How the states are linked:
SJ: ρ>JT, χ>RF, β>DT, δ>TN, ζ>RD, τ>BB
BZ: ρ>FG, χ>HR, β>BM, δ>GN, ζ>CZ, τ>JD
BH: ρ>GS, χ>TG, β>TZ, δ>DP, ζ>PJ, τ>TN
RZ: ρ>CL, χ>NG, β>RC, δ>RH, ζ>CN, τ>NR
LJ: ρ>JM, χ>DS, β>ML, δ>DT, ζ>QT, τ>RP
PQ: ρ>TP, χ>DH, β>QG, δ>NB, ζ>RC, τ>CL
RL: ρ>MT, χ>CH, β>TN, δ>JN, ζ>MM, τ>TG
MM: ρ>RL, χ>TZ, β>TR, δ>JC, ζ>ZQ, τ>GL
BD: ρ>FF, χ>NQ, β>JF, δ>TP, ζ>NC, τ>FD
ZF: ρ>ZB, χ>LZ, β>BL, δ>JD, ζ>DQ, τ>HP
GM: ρ>MJ, χ>HP, β>SC, δ>BM, ζ>SD, τ>BL
NJ: ρ>HR, χ>BZ, β>JR, δ>JQ, ζ>GN, τ>NH
PB: ρ>ZS, χ>NS, β>JM, δ>JT, ζ>RP, τ>ZC
BB: ρ>ML, χ>MR, β>SJ, δ>RL, ζ>CH, τ>QT
TN: ρ>TL, χ>RD, β>BH, δ>SF, ζ>TR, τ>RL
GG: ρ>PJ, χ>DP, β>JC, δ>BL, ζ>SM, τ>RT
PM: ρ>DP, χ>GG, β>MJ, δ>FG, ζ>BL, τ>ZB
ZC: ρ>CN, χ>RH, β>PB, δ>ML, ζ>LM, τ>FJ
JD: ρ>SC, χ>DQ, β>BZ, δ>BC, ζ>PP, τ>SD
RC: ρ>PQ, χ>HB, β>BN, δ>NS, ζ>ZS, τ>RZ
TR: ρ>TN, χ>TD, β>PJ, δ>ZB, ζ>RT, τ>MM
FJ: ρ>RJ, χ>FS, β>ZC, δ>LJ, ζ>DS, τ>NS
LZ: ρ>RT, χ>ZB, β>SM, δ>DQ, ζ>SC, τ>MJ
SD: ρ>GM, χ>BQ, β>JD, δ>TT, ζ>JR, τ>HR
CJ: ρ>GN, χ>JQ, β>FF, δ>QB, ζ>FD, τ>LS
RP: ρ>PB, χ>HC, β>LJ, δ>SJ, ζ>RF, τ>LM
FF: ρ>CC, χ>GJ, β>TM, δ>RQ, ζ>BD, τ>CJ
HC: ρ>NS, χ>PB, β>DS, δ>RF, ζ>JT, τ>HJ
SF: ρ>TD, χ>TR, β>DP, δ>LZ, ζ>ZB, τ>JN
QG: ρ>FH, χ>LT, β>NG, δ>RJ, ζ>BN, τ>PQ
JQ: ρ>CZ, χ>GN, β>GJ, δ>FD, ζ>ZD, τ>DN
QB: ρ>ZD, χ>FD, β>RQ, δ>ZR, ζ>SQ, τ>JF
CL: ρ>SQ, χ>ZR, β>PQ, δ>GR, ζ>RZ, τ>LT
GR: ρ>NG, χ>RZ, β>NB, δ>ZC, ζ>RH, τ>BN
CN: ρ>RZ, χ>GR, β>ZS, δ>HJ, ζ>ZC, τ>RJ
NQ: ρ>GJ, χ>FF, β>LQ, δ>NC, ζ>RQ, τ>ZD
BC: ρ>NH, χ>PP, β>GN, δ>TM, ζ>LS, τ>TT
NB: ρ>HB, χ>RC, β>RJ, δ>PB, ζ>NS, τ>GR
DP: ρ>GL, χ>PJ, β>ZQ, δ>SM, ζ>PM, τ>SF
BL: ρ>PM, χ>SM, β>GM, δ>BZ, ζ>HR, τ>ZF
RD: ρ>SJ, χ>TL, β>TG, δ>TR, ζ>TD, τ>CH
MD: ρ>JF, χ>ZL, β>SQ, δ>QG, ζ>LT, τ>NC
TT: ρ>BM, χ>JR, β>BC, δ>FF, ζ>GJ, τ>CZ
JF: ρ>TM, χ>LQ, β>QB, δ>FH, ζ>MD, τ>BD
TP: ρ>RQ, χ>NC, β>FH, δ>HB, ζ>PQ, τ>SQ
TD: ρ>RD, χ>TN, β>GL, δ>RT, ζ>SF, τ>TZ
LT: ρ>MD, χ>FH, β>CL, δ>BN, ζ>NR, τ>DH
ZQ: ρ>MM, χ>JN, β>RT, δ>HP, ζ>MJ, τ>DP
FD: ρ>CJ, χ>ZD, β>BD, δ>SQ, ζ>NT, τ>LQ
QT: ρ>LJ, χ>LC, β>BB, δ>TG, ζ>GS, τ>RF
RJ: ρ>NR, χ>BN, β>CN, δ>JM, ζ>FJ, τ>NB
LC: ρ>DS, χ>LJ, β>MR, δ>GS, ζ>DT, τ>JT
DH: ρ>NC, χ>TP, β>LT, δ>RC, ζ>HB, τ>ZR
CZ: ρ>BZ, χ>NJ, β>TT, δ>CJ, ζ>JQ, τ>PP
BQ: ρ>HP, χ>GM, β>DQ, δ>JR, ζ>BM, τ>FG
MR: ρ>LM, χ>ML, β>RF, δ>CH, ζ>MT, τ>LC
RT: ρ>TR, χ>SF, β>GG, δ>ZF, ζ>LZ, τ>ZQ
RF: ρ>RP, χ>JT, β>QT, δ>RD, ζ>TL, τ>MR
RH: ρ>GR, χ>CN, β>NS, δ>LM, ζ>HJ, τ>FS
SM: ρ>GG, χ>PM, β>HP, δ>HR, ζ>FG, τ>LZ
DS: ρ>FJ, χ>JM, β>LM, δ>QT, ζ>LC, τ>HC
HJ: ρ>RH, χ>ZC, β>HC, δ>MR, ζ>ML, τ>JM
NR: ρ>LT, χ>QG, β>RZ, δ>FS, ζ>RJ, τ>HB
SC: ρ>LZ, χ>ZF, β>FG, δ>NH, ζ>JD, τ>GM
FG: ρ>SM, χ>BL, β>BQ, δ>NJ, ζ>BZ, τ>SC
HB: ρ>DH, χ>PQ, β>NR, δ>ZS, ζ>NB, τ>NG
FS: ρ>BN, χ>RJ, β>RH, δ>DS, ζ>JM, τ>ZS
ZS: ρ>RC, χ>NB, β>FS, δ>HC, ζ>PB, τ>CN
ML: ρ>HJ, χ>LM, β>JT, δ>MT, ζ>BB, τ>LJ
DN: ρ>PP, χ>BC, β>JQ, δ>LQ, ζ>TM, τ>CC
TL: ρ>RF, χ>SJ, β>GS, δ>TD, ζ>TN, τ>MT
ZL: ρ>LQ, χ>JF, β>NT, δ>LT, ζ>FH, τ>RQ
JR: ρ>SD, χ>BM, β>PP, δ>GJ, ζ>CC, τ>NJ
JC: ρ>JN, χ>ZQ, β>ZB, δ>GM, ζ>HP, τ>GG
FH: ρ>ZL, χ>MD, β>ZR, δ>NR, ζ>QG, τ>TP
ZR: ρ>NT, χ>SQ, β>DH, δ>RZ, ζ>NG, τ>FH
MT: ρ>MR, χ>BB, β>TL, δ>TZ, ζ>RL, τ>DT
DT: ρ>LC, χ>QT, β>MT, δ>BH, ζ>TG, τ>SJ
JN: ρ>TZ, χ>MM, β>SF, δ>MJ, ζ>JC, τ>PJ
ZD: ρ>JQ, χ>CJ, β>NQ, δ>NT, ζ>QB, τ>TM
NS: ρ>NB, χ>ZS, β>FJ, δ>RP, ζ>HC, τ>RH
JT: ρ>HC, χ>RP, β>LC, δ>TL, ζ>SJ, τ>ML
PJ: ρ>BH, χ>GL, β>JN, δ>PM, ζ>GG, τ>TR
BN: ρ>QG, χ>NR, β>GR, δ>FJ, ζ>FS, τ>RC
NC: ρ>BD, χ>RQ, β>MD, δ>PQ, ζ>DH, τ>NT
TG: ρ>DT, χ>GS, β>RL, δ>PJ, ζ>GL, τ>RD
CH: ρ>BB, χ>MT, β>RD, δ>MM, ζ>TZ, τ>GS
SQ: ρ>QB, χ>NT, β>TP, δ>NG, ζ>CL, τ>MD
BM: ρ>BQ, χ>SD, β>NH, δ>CC, ζ>TT, τ>BZ
LS: ρ>BC, χ>DN, β>CJ, δ>JF, ζ>LQ, τ>GJ
NH: ρ>DQ, χ>JD, β>NJ, δ>DN, ζ>BC, τ>BM
NT: ρ>FD, χ>QB, β>NC, δ>CL, ζ>ZR, τ>ZL
PP: ρ>JD, χ>NH, β>CZ, δ>LS, ζ>DN, τ>JR
LQ: ρ>LS, χ>TM, β>FD, δ>MD, ζ>ZL, τ>NQ
JM: ρ>FS, χ>FJ, β>HJ, δ>LC, ζ>LJ, τ>PB
GL: ρ>TG, χ>BH, β>MM, δ>GG, ζ>DP, τ>TD
CC: ρ>JR, χ>TT, β>DN, δ>NQ, ζ>FF, τ>GN
LM: ρ>ZC, χ>HJ, β>RP, δ>BB, ζ>MR, τ>DS
GS: ρ>QT, χ>DT, β>CH, δ>GL, ζ>BH, τ>TL
MJ: ρ>ZQ, χ>JC, β>LZ, δ>BQ, ζ>GM, τ>PM
TM: ρ>DN, χ>LS, β>ZD, δ>ZL, ζ>JF, τ>FF
GJ: ρ>TT, χ>CC, β>LS, δ>BD, ζ>NQ, τ>JQ
NG: ρ>ZR, χ>CL, β>HB, δ>CN, ζ>GR, τ>QG
DQ: ρ>ZF, χ>SC, β>HR, δ>PP, ζ>NH, τ>BQ
ZB: ρ>SF, χ>RT, β>PM, δ>SC, ζ>ZF, τ>JC
RQ: ρ>NQ, χ>BD, β>ZL, δ>DH, ζ>TP, τ>QB
GN: ρ>NJ, χ>CZ, β>CC, δ>ZD, ζ>CJ, τ>BC
HP: ρ>JC, χ>MJ, β>ZF, δ>SD, ζ>BQ, τ>SM
TZ: ρ>CH, χ>RL, β>TD, δ>ZQ, ζ>JN, τ>BH
HR: ρ>BL, χ>FG, β>SD, δ>CZ, ζ>NJ, τ>DQ

In the rows, 434 means zero.

The rows follow the links: the fewer symbols apart two states are, the more alike their rows tend to be.

Each row is also shifted at random along 7 hidden directions that mean nothing.

Some states, each with a row of numbers:
BN:  391   374   466   457   437   437   385   376   440   455   396   369   512   461   525   379   516   481   433   492   460   528   400   430   299   334   534   372   380   454   444   402   445   447   494   415   401   410   418   502   538   391   542   462
BZ:  489   400   411   466   425   418   469   475   341   401   308   498   462   345   419   398   463   423   356   391   318   416   331   362   328   439   542   534   526   533   331   366   462   502   395   491   320   342   452   302   254   330   431   480
SM:  448   549   379   385   389   441   468   463   465   389   501   463   322   466   284   501   395   378   450   521   411   386   515   499   475   522   408   369   403   365   508   492   431   429   337   514   476   496   447   456   443   379   366   382
DP:  391   362   406   456   409   401   447   458   285   448   348   467   458   425   396   542   428   401   456   359   402   450   411   430   507   411   402   562   384   453   354   426   475   415   417   385   429   466   453   451   325   554   331   446
FJ:  471   380   480   391   452   479   391   395   371   480   470   370   396   519   319   585   483   471   373   410   556   387   406   504   549   413   351   489   366   427   417   474   401   344   443   380   501   515   609   516   445   535   404   396
RP:  186   587   475   440   471   318   339   417   534   393   432   313   394   448   433   462   412   491   490   470   404   433   455   507   445   411   475   432   406   444   375   475   470   399   425   546   427   491   396   516   431   474   393   436
NT:  333   427   370   415   444   454   449   413   377   366   434   432   420   496   334   449   463   439   332   563   453   420   400   443   419   412   453   364   409   492   498   419   408   446   389   519   472   415   430   405   395   365   452   452
RT:  288   418   356   444   359   418   435   463   422   444   435   429   436   456   430   545   435   386   554   579   404   514   531   461   408   417   452   367   218   334   488   549   458   409   443   301   444   506   471   610   587   379   376   393
RZ:  469   340   457   392   507   442   504   296   420   504   447   388   470   380   307   582   388   390   416   345   518   359   472   414   514   437   235   404   422   458   428   504   427   374   377   336   439   407   641   546   480   297   446   471
JR:  582   501   393   463   420   447   381   489   506   447   374   545   457   360   564   222   427   439   438   491   350   483   351   352   314   433   586   439   485   427   367   384   353   533   476   458   382   376   341   300   465   405   510   479
RL:  691   615   504   409   421   425   360   457   574   429   447   406   340   428   394   371   453   458   440   444   400   408   397   489   394   481   563   459   495   398   377   436   414   432   397   578   399   463   474   419   442   411   459   416
ZF:  351   572   427   424   427   407   255   544   568   573   484   487   304   445   538   368   379   496   482   414   434   455   450   468   535   531   440   558   412   353   283   423   266   438   462   320   473   567   457   403   478   628   344   462
DT:  586   346   463   428   441   410   435   475   393   468   469   408   428   576   498   395   414   492   375   454   469   483   460   435   583   437   401   498   445   444   415   323   375   400   415   446   499   505   336   384   363   620   430   488
JC:  245   451   375   416   362   420   425   479   359   425   422   438   380   510   332   576   453   400   468   569   415   476   480   495   468   433   468   445   271   367   443   498   448   398   384   412   468   549   488   551   462   457   354   413
TZ:  303   439   513   455   325   436   358   485   442   452   420   359   414   498   511   433   592   495   489   507   385   581   452   514   230   377   694   434   344   357   442   422   519   436   468   439   350   510   440   577   517   418   496   370
TM:  166   513   402   407   452   444   426   414   418   459   415   513   435   456   383   398   406   394   484   353   456   443   430   482   519   400   348   428   466   431   432   372   400   449   386   539   502   461   301   404   429   592   430   459
FS:  443   426   483   445   497   422   406   394   437   399   378   396   506   383   480   431   382   440   441   363   446   375   328   387   530   381   393   530   456   451   335   498   452   379   510   441   450   387   466   380   390   562   425   426
JM:  448   459   493   441   442   445   341   442   458   433   475   358   407   504   478   436   499   513   426   423   493   437   398   505   438   403   469   463   430   433   422   421   430   399   498   446   473   484   426   453   440   568   436   397
HJ:  520   458   458   433   422   456   410   426   444   394   532   363   417   554   450   402   509   488   437   475   510   477   482   521   383   391   462   314   423   426   589   392   455   426   470   493   489   472   305   486   506   505   485   388
ZD:  357   518   371   396   471   454   481   371   419   433   427   515   432   422   301   420   391   365   459   361   474   387   454   466   495   415   286   361   485   464   494   392   408   472   353   554   493   407   330   392   414   476   427   455
FD:   71   443   375   435   488   371   497   397   397   415   382   489   498   385   424   437   301   356   500   357   423   403   450   396   590   394   252   447   447   456   413   441   433   417   408   461   484   402   312   390   377   548   375   482
JT:  496   397   428   465   473   363   442   405   476   406   476   343   456   426   508   460   404   459   462   446   447   457   524   439   407   416   364   350   397   469   495   471   482   423   465   375   427   419   396   514   469   351   409   442
NH:  320   375   402   437   376   448   484   456   334   422   342   475   447   432   368   469   496   401   380   510   359   484   390   396   336   427   556   460   410   457   414   401   476   470   374   473   367   411   482   436   379   304   457   457
TG:  332   276   514   480   328   475   556   475   360   373   476   370   496   506   533   457   496   425   489   472   409   521   519   427   354   422   551   404   392   351   577   441   594   388   488   392   391   440   374   508   471   411   486   325
MR:  301   542   448   446   486   284   289   422   582   451   391   288   395   360   492   495   392   506   476   514   359   435   425   438   393   434   503   480   341   445   256   556   420   405   461   381   362   472   585   549   469   327   365   483
TD:  391   490   489   469   413   387   446   444   558   419   430   423   493   316   593   372   345   381   614   343   343   458   495   403   420   439   453   445   453   339   410   510   528   420   488   400   384   395   336   465   503   457   435   386
BL:  529   625   371   439   393   422   524   469   583   279   533   485   392   420   438   291   363   358   533   557   346   430   566   452   335   507   480   204   490   373   645   459   495   523   385   629   435   377   176   379   490   293   452   369
LQ:  464   395   348   475   459   461   454   397   412   410   420   483   492   341   473   408   454   406   441   409   433   437   429   393   304   396   389   339   436   489   498   458   437   503   491   335   404   329   417   424   482   295   451   444
GN:  374   323   448   472   404   517   480   495   357   463   396   560   517   395   560   336   423   401   451   323   413   441   360   343   472   435   439   550   503   395   406   384   430   448   522   335   438   381   364   293   391   589   455   406
NQ:  448   567   370   381   458   450   379   366   418   433   374   461   359   398   211   502   512   427   361   446   439   371   365   503   346   417   452   400   438   520   410   429   390   489   338   559   408   434   547   460   408   303   427   463
PQ:  352   435   494   423   479   429   442   370   554   480   491   402   453   391   487   386   373   438   459   379   488   411   477   403   466   455   355   386   475   407   434   461   398   406   458   385   438   408   466   457   524   386   480   448

Start here and follow the symbols in turn, left to right. Where do you end up?
Answer with the state's name.
 471   387   481   456   502   400   344   412   484   528   485   344   424   384   539   514   394   497   465   291   495   397   475   433   521   451   284   491   411   447   357   500   402   375   532   200   439   469   569   511   461   497   353   428
ρ δ τ τ β χ -> DS
 270   524   492   416   485   410   454   376   597   413   489   394   446   394   499   329   337   427   492   426   436   409   474   406   450   450   407   362   500   401   459   465   434   422   443   502   445   384   356   419   508   400   496   441
β β τ χ δ -> RC
 426   385   496   410   489   452   448   373   445   510   477   420   456   466   444   388   402   455   403   315   527   434   453   431   537   417   304   432   513   462   423   349   385   417   415   429   474   436   407   418   446   516   486   486
χ ρ ρ χ ζ ρ -> FD
 434   358   441   448   417   452   540   340   427   343   440   369   544   452   440   401   486   404   446   525   444   506   478   415   262   332   485   234   404   465   615   433   550   458   439   517   398   336   337   516   542   236   564   424
χ δ ζ ζ χ -> HC
 475   445   413   490   404   390   416   469   382   384   341   451   480   384   503   407   483   416   507   417   334   504   401   429   313   371   550   475   414   454   407   410   529   473   468   467   360   401   321   432   391   444   429   419
β β ζ τ δ -> SC
 283   265   476   500   421   461   514   404   347   307   378   353   604   409   551   441   480   420   466   487   406   484   393   364   326   314   525   397   373   433   524   506   610   396   564   395   391   322   385   471   462   398   517   348
χ χ β ζ ζ ρ -> FS
 291   483   334   449   424   425   363   410   496   428   446   442   451   445   500   338   483   457   483   596   435   530   459   445   267   365   513   266   334   438   519   429   385   521   472   427   445   413   325   489   609   333   495   463
β ρ β τ χ -> LS
 456   384   453   422   415   537   477   454   312   453   394   546   445   416   366   441   474   393   380   310   447   376   341   412   477   451   416   535   517   437   417   377   427   445   431   439   446   399   480   320   334   517   439   396
β β ρ ρ δ β χ -> BC
 177   431   383   425   352   453   462   469   436   446   427   518   470   507   484   320   420   386   505   585   407   551   470   418   435   411   529   381   358   329   497   381   399   461   401   488   475   478   274   430   551   486   517   451
τ ζ δ χ τ δ -> QB
 523   480   380   450   392   434   352   527   396   442   413   478   374   485   452   422   494   464   421   502   409   477   387   460   415   438   537   486   373   421   400   406   381   472   454   424   448   506   404   401   408   542   385   423
ρ ζ δ χ χ δ τ -> BQ
 506   464   371   448   429   409   528   450   467   357   443   475   435   304   414   503   301   334   516   427   366   338   483   369   493   517   337   435   408   379   459   599   479   412   457   344   424   374   488   422   425   340   318   374
δ β ρ ζ ζ ζ ρ τ -> BZ
 577   347   363   469   520   436   558   388   304   322   360   508   532   281   403   438   362   364   349   288   401   298   344   303   449   420   279   460   574   593   435   426   498   481   450   443   400   242   398   251   214   356   390   455
δ β τ χ τ τ -> NT
 386   423   391   447   446   391   480   472   453   483   432   539   468   405   536   303   322   395   485   358   401   467   494   373   533   474   335   455   510   432   403   331   375   482   393   426   456   424   240   320   391   543   425   520
ζ δ τ ρ β -> TT
 269   542   482   455   446   397   356   405   528   343   387   345   471   397   484   401   423   457   504   541   381   429   351   433   374   359   569   431   378   396   397   561   501   391   513   533   412   398   427   461   495   446   473   383
ζ β ζ β ρ -> DS
 355   358   515   408   479   456   479   389   382   478   432   413   454   478   383   445   422   449   343   292   508   399   411   436   546   435   326   499   545   495   399   331   423   401   373   500   468   439   448   383   327   533   466   488
χ ρ ρ χ ζ -> ZL
 479   521   344   357   401   444   480   394   543   488   496   504   385   459   306   415   366   340   490   594   449   449   545   450   441   480   383   260   339   336   512   490   333   467   318   453   475   478   458   522   646   250   481   472
τ δ ρ χ β -> NJ
 613   488   331   419   514   425   422   381   474   419   439   487   423   373   381   400   366   413   390   460   466   361   414   391   438   438   323   336   457   499   448   458   340   495   429   432   469   361   441   366   452   330   429   486
ρ ρ δ δ χ β ζ -> DH
 349   378   403   443   403   423   418   499   363   506   358   522   454   456   503   350   438   448   404   400   399   513   398   385   463   429   479   545   461   460   333   303   366   475   411   421   419   456   347   338   356   556   443   519
β τ τ τ χ β χ χ -> BL
 444   377   469   391   440   463   483   360   349   443   460   395   444   581   317   432   523   454   344   452   525   488   459   512   433   367   416   345   466   494   540   287   434   439   333   604   480   454   358   467   438   446   549   471
ζ χ ρ ζ δ -> FJ
